Here is a tiny trained network, its code and every weight. The questions are about switching its units off for an input and a class, where a switched-off unit gives its printed mean instead of its output.

import numpy as np


def w(rows, s, z=0):
    codes = np.array(rows[::2]) - 128.0
    scale = np.full(codes.shape[1], s)
    scale[-1] = z or s
    return codes * scale


def norm(h):
    return h / np.sqrt((h * h).mean(-1, keepdims=True) + 1e-5)


def f(y):
    return y / 2 * (1 + np.tanh(0.7978845608 * (y + 0.044715 * y**3)))


def log_softmax(a):
    a = a - a.max(-1, keepdims=True)
    return a - np.log(np.exp(a).sum(-1, keepdims=True))


def net(x, mask):
    res = np.array(x, float).reshape(1, 3) / 4 @ E
    u = 0
    for l in range(4):
        y = f(norm(res) @ A[l][:, :-1].T + A[l][:, -1])
        res = res + np.where(mask[u : u + 4], y, B[l][:, -1]) @ B[l][:, :-1]
        u += 4
    return log_softmax(norm(res)[-1] @ U[:, :-1].T + U[:, -1])


A, B = {}, {}
E = w([
[128,228,135,74,50,1],'x0',
[227,153,161,90,184,60],'x1',
[56,70,128,159,131,48],'x2',
],0.0054)
A[0] = w([
[126,116,99,158,199,145,90],'L0N0',
[116,145,35,144,200,97,11],'L0N1',
[80,91,254,87,145,172,163],'L0N2',
[55,95,145,62,181,124,1],'L0N3',
],0.0045,0.00089)
B[0] = w([
[143,142,154,140,114,118,253],'L0N0',
[156,71,137,157,1,139,74],'L0N1',
[150,127,181,66,78,64,249],'L0N2',
[128,55,174,213,165,36,129],'L0N3',
],0.0081,0.0004)
A[1] = w([
[130,91,148,175,81,204,55],'L1N0',
[141,169,176,163,147,177,24],'L1N1',
[178,2,114,129,176,116,1],'L1N2',
[106,179,167,156,87,150,120],'L1N3',
],0.0076,0.00096)
B[1] = w([
[68,209,110,62,96,229,195],'L1N0',
[16,185,163,214,66,178,137],'L1N1',
[181,91,177,211,167,122,252],'L1N2',
[228,46,209,123,253,155,154],'L1N3',
],0.0055,0.0032)
A[2] = w([
[139,238,120,13,122,64,191],'L2N0',
[119,85,149,125,112,69,254],'L2N1',
[51,86,92,167,164,64,194],'L2N2',
[232,149,116,75,104,255,37],'L2N3',
],0.0049,0.0007)
B[2] = w([
[152,183,97,106,184,89,253],'L2N0',
[100,135,141,97,46,113,180],'L2N1',
[146,189,141,254,42,135,195],'L2N2',
[75,90,123,154,96,143,204],'L2N3',
],0.0083,0.0034)
A[3] = w([
[183,94,133,104,184,143,16],'L3N0',
[156,201,163,155,151,171,6],'L3N1',
[176,97,144,100,130,163,50],'L3N2',
[105,3,114,165,139,195,254],'L3N3',
],0.006,0.00099)
B[3] = w([
[146,59,207,135,35,109,130],'L3N0',
[93,47,59,235,118,92,140],'L3N1',
[18,83,189,129,216,2,120],'L3N2',
[188,100,189,11,167,58,252],'L3N3',
],0.0066,0.0037)
U = w([
[213,227,84,80,174,69,200],'0',
[136,132,54,169,175,162,2],'1',
[91,97,161,65,166,239,181],'2',
[78,120,139,222,21,65,107],'3',
[203,26,255,181,212,115,120],'4',
],0.0091,0.0033)

Each question gives the input, the list of numbers given to net, and the class t.
The units are the neurons (one row each of A and B). Each row of codes is followed by its name. A weight is (code - 128) times the scale printed after its matrix; where a second scale follows, it is the last column's (A, B and U).
mask holds one flag per neuron, layer by layer. A switched-off neuron (its flag False) gives its mean, the last column of its row in B, instead of its output. The means were averaged over made-up inputs and are rounded, as every weight is.
A unit's drop is (log p(t) with every unit on - log p(t) with that unit switched off) / (log p(t) with every unit on - log p(t) with every unit switched off).
The circuit of an input: a set's keep is (log p(t) with only the set's units on - log p(t) with every unit switched off) / (log p(t) with every unit on - log p(t) with every unit switched off). Starting from the 12 units with the biggest drops (on a tie, the unit counted first), units are removed one at a time, each time the one whose removal leaves the highest keep (on an exact tie, the one counted first), for as long as the keep stays at least 0.8.
units of the circuit, in order: the units of the circuit, biggest drop first
unit that matters most: the unit with the biggest drop
k most important neurons: the k neurons with the biggest drops, biggest first
k most important neurons of layer l: the k neurons of layer l with the biggest drops, biggest first
drop when u is switched off: that unit's drop, to one decimal
input [-2,1,-7], class 2: units of the circuit, in order -> [L2N3, L1N2]
input [0,7,8], class 3: units of the circuit, in order -> [L3N3, L2N2]
input [-1,0,-2], class 2: units of the circuit, in order -> [L2N2, L2N3]
input [-1,3,-5], class 1: units of the circuit, in order -> [L3N1, L3N3]
input [-3,1,-5], class 2: unit that matters most -> L1N1
input [2,-3,-3], class 2: units of the circuit, in order -> [L1N3, L1N2, L2N3]
input [3,-6,-5], class 2: units of the circuit, in order -> [L1N3, L2N2, L2N3]
input [2,-3,-1], class 2: units of the circuit, in order -> [L1N3, L1N2, L2N3]
input [-2,6,-6], class 4: 4 most important neurons -> [L2N2, L1N0, L3N0, L3N2]
input [1,0,-6], class 1: 2 most important neurons of layer 3 -> [L3N1, L3N3]
input [0,3,-5], class 1: 2 most important neurons -> [L2N3, L3N3]
input [6,-8,-1], class 0: 2 most important neurons of layer 2 -> [L2N3, L2N0]
input [1,-3,-6], class 2: 2 most important neurons of layer 2 -> [L2N2, L2N3]
input [0,-2,-5], class 2: most important neuron of layer 2 -> [L2N2]
input [1,-3,0], class 2: drop when L1N2 is switched off -> 0.3
input [0,-5,0], class 2: drop when L1N0 is switched off -> 0.3
